Here is a tiny trained network, its code and every weight. The questions are about switching its units off for an input and a target symbol, where a switched-off unit gives its printed mean instead of its output.

import numpy as np


def w(rows, s, z=0):
    codes = np.array(rows[::2]) - 128.0
    scale = np.full(codes.shape[1], s)
    scale[-1] = z or s
    return codes * scale


def f(y):
    return np.maximum(y, 0)


def softmax(a):
    e = np.exp(a - a.max(-1, keepdims=True))
    return e / e.sum(-1, keepdims=True)


def log_softmax(a):
    a = a - a.max(-1, keepdims=True)
    return a - np.log(np.exp(a).sum(-1, keepdims=True))


def net(x, mask):
    ids = ['ΔΘηλπω'.index(c) for c in x.split()]
    T = len(ids)
    res = E[ids] + P[:T]
    u = 0
    for l in range(2):
        q, k, v = (res @ M[l].T for M in (Q, K, V))
        z = softmax(np.where(np.tri(T) > 0, q @ k.T / 2**0.5, -1e9)) @ v
        res = res + np.where(mask[u], z, O[l][:, -1]) @ O[l][:, :-1]
        u += 1
        y = f(res @ A[l][:, :-1].T + A[l][:, -1])
        res = res + np.where(mask[u : u + 4], y, B[l][:, -1]) @ B[l][:, :-1]
        u += 4
    return log_softmax(res[-1] @ U[:, :-1].T + U[:, -1])


Q, K, V, O, A, B = {}, {}, {}, {}, {}, {}
E = w([
[71,139,179,79,117,103],'Δ',
[85,105,105,56,136,148],'Θ',
[216,144,238,251,148,57],'η',
[114,90,131,170,80,59],'λ',
[88,124,91,109,68,60],'π',
[109,21,70,171,110,74],'ω',
],0.018)
P = w([
[171,165,90,133,24,174],'0',
[133,71,150,77,147,168],'1',
[206,141,97,97,199,114],'2',
[106,145,110,149,89,129],'3',
[144,51,163,69,134,179],'4',
[210,141,109,79,162,100],'5',
[94,141,105,157,86,123],'6',
[162,36,180,68,125,185],'7',
[232,135,128,76,143,91],'8',
[80,138,100,160,81,111],'9',
[178,21,211,77,116,182],'10',
[250,121,134,78,132,83],'11',
[79,135,101,166,94,120],'12',
],0.014)
Q[0] = w([
[123,84,164,165,69,188],'L0H1',
[221,102,156,4,100,50],'L0H1',
],0.022)
K[0] = w([
[91,210,73,249,71,216],'L0H1',
[214,82,166,76,25,151],'L0H1',
],0.017)
V[0] = w([
[147,39,120,176,167,247],'L0H1',
[95,113,184,92,88,157],'L0H1',
],0.015)
O[0] = w([
[55,90,59,177,186,81,128],'L0H1',
[193,113,149,162,222,254,255],'L0H1',
],0.0099,0.0039)
A[0] = w([
[102,251,124,166,127,144,30],'L0N1',
[84,217,48,137,95,184,52],'L0N2',
[150,98,97,138,161,188,174],'L0N3',
[130,111,141,54,182,107,3],'L0N4',
],0.015,0.003)
B[0] = w([
[139,167,121,121,205,8,143],'L0N1',
[227,112,125,20,122,159,155],'L0N2',
[129,189,183,99,107,102,254],'L0N3',
[161,98,115,204,116,98,184],'L0N4',
],0.015,0.0098)
Q[1] = w([
[125,122,146,210,2,129],'L1H1',
[158,175,63,131,195,86],'L1H1',
],0.018)
K[1] = w([
[205,211,47,216,17,111],'L1H1',
[122,4,233,127,122,64],'L1H1',
],0.011)
V[1] = w([
[104,5,209,84,90,144],'L1H1',
[70,129,146,44,164,124],'L1H1',
],0.015)
O[1] = w([
[98,146,14,125,112,208,255],'L1H1',
[184,172,105,93,254,215,96],'L1H1',
],0.0088,0.0096)
A[1] = w([
[93,84,195,44,164,148,101],'L1N1',
[5,203,145,153,185,127,146],'L1N2',
[101,139,86,147,198,195,209],'L1N3',
[110,156,168,53,173,161,2],'L1N4',
],0.017,0.0031)
B[1] = w([
[163,229,127,152,205,92,186],'L1N1',
[5,121,136,58,239,182,155],'L1N2',
[228,192,95,224,145,228,255],'L1N3',
[50,56,95,160,133,177,227],'L1N4',
],0.013,0.021)
U = w([
[110,228,193,97,153,126,147],'Δ',
[200,123,139,132,180,104,80],'Θ',
[224,226,149,119,132,68,105],'η',
[101,209,253,131,26,204,99],'λ',
[246,167,192,6,145,141,254],'π',
[144,89,131,162,155,95,135],'ω',
],0.007,0.0084)

Each question gives the input, a string of symbols that net reads in full, and the target symbol t.
The units are the heads (2 rows each of Q, K, V and O) and the neurons (one row each of A and B). Each row of codes is followed by its name. A weight is (code - 128) times the scale printed after its matrix; where a second scale follows, it is the last column's (O, A, B and U).
mask holds one flag per unit, layer by layer, with each layer's heads first. A switched-off unit (its flag False) gives its mean, the last column of its rows in O or B, instead of its output. The means were averaged over made-up inputs and are rounded, as every weight is.
A unit's drop is (log p(t) with every unit on - log p(t) with that unit switched off) / (log p(t) with every unit on - log p(t) with every unit switched off).
The circuit of an input: a set's keep is (log p(t) with only the set's units on - log p(t) with every unit switched off) / (log p(t) with every unit on - log p(t) with every unit switched off). Starting from all 10 units, units are removed one at a time, each time the one whose removal leaves the highest keep (on an exact tie, the one counted first), for as long as the keep stays at least 0.8.
units of the circuit, in order: the units of the circuit, biggest drop first
most important unit: the unit with the biggest drop
k most important neurons: the k neurons with the biggest drops, biggest first
top k neurons in layer l: the k neurons of layer l with the biggest drops, biggest first
input π Θ η Θ π ω Θ Θ Θ, target Δ: units of the circuit, in order : (L0N3; L1N2; L0H1)
input λ λ λ ω η Θ Θ λ Θ η π ω, target π: 3 most important neurons : (L0N3; L1N4; L1N3)
input Δ η η ω η η λ Θ Δ π η ω, target ω: units of the circuit, in order : (L0H1; L1H1)
input Θ Θ π ω Δ, target Θ: most important unit : L1H1
input λ π π Δ ω Θ Θ Δ Θ π π, target λ: units of the circuit, in order : (L1H1; L0H1)
input Δ η ω Δ Δ, target Δ: top 3 neurons in layer 1 : (L1N1; L1N4; L1N3)
input η Δ Θ Δ Δ ω η π Θ Δ Δ, target η: units of the circuit, in order : (L1H1; L1N1)
input Θ ω η Θ λ, target Θ: 3 most important neurons : (L1N4; L0N2; L1N3)
input η ω λ λ η, target η: units of the circuit, in order : (L0N1; L1H1; L1N4)
input Θ η Θ η ω Δ η η π η λ ω, target η: 4 most important neurons : (L1N4; L0N4; L1N2; L0N3)
input π ω Δ, target Θ: top 2 neurons in layer 0 : (L0N4; L0N3)
input Δ Θ λ ω λ η λ ω η ω Θ η, target Δ: top 2 neurons in layer 0 : (L0N3; L0N4)
input ω Δ π, target λ: 2 most important neurons : (L0N3; L1N1)
input λ λ ω, target η: 4 most important neurons : (L1N4; L0N4; L1N2; L1N3)
input Δ Δ ω Θ λ λ η Δ π Δ λ, target Δ: most important unit : L1N1
input Θ π Δ Θ η Θ Θ λ, target Θ: 3 most important neurons : (L1N4; L0N2; L0N4)
input ω Θ Θ, target Δ: units of the circuit, in order : (L0N3; L0H1; L1N2)
input λ Δ Δ Θ, target Θ: units of the circuit, in order : (L1N4; L1H1; L1N3)
input Θ ω π, target Θ: 3 most important neurons : (L0N3; L1N3; L1N2)
input ω η ω ω η η Δ π Θ ω λ, target ω: units of the circuit, in order : (L0H1; L1N3)
input Θ π η λ Θ ω Δ, target Δ: units of the circuit, in order : (L1N2)
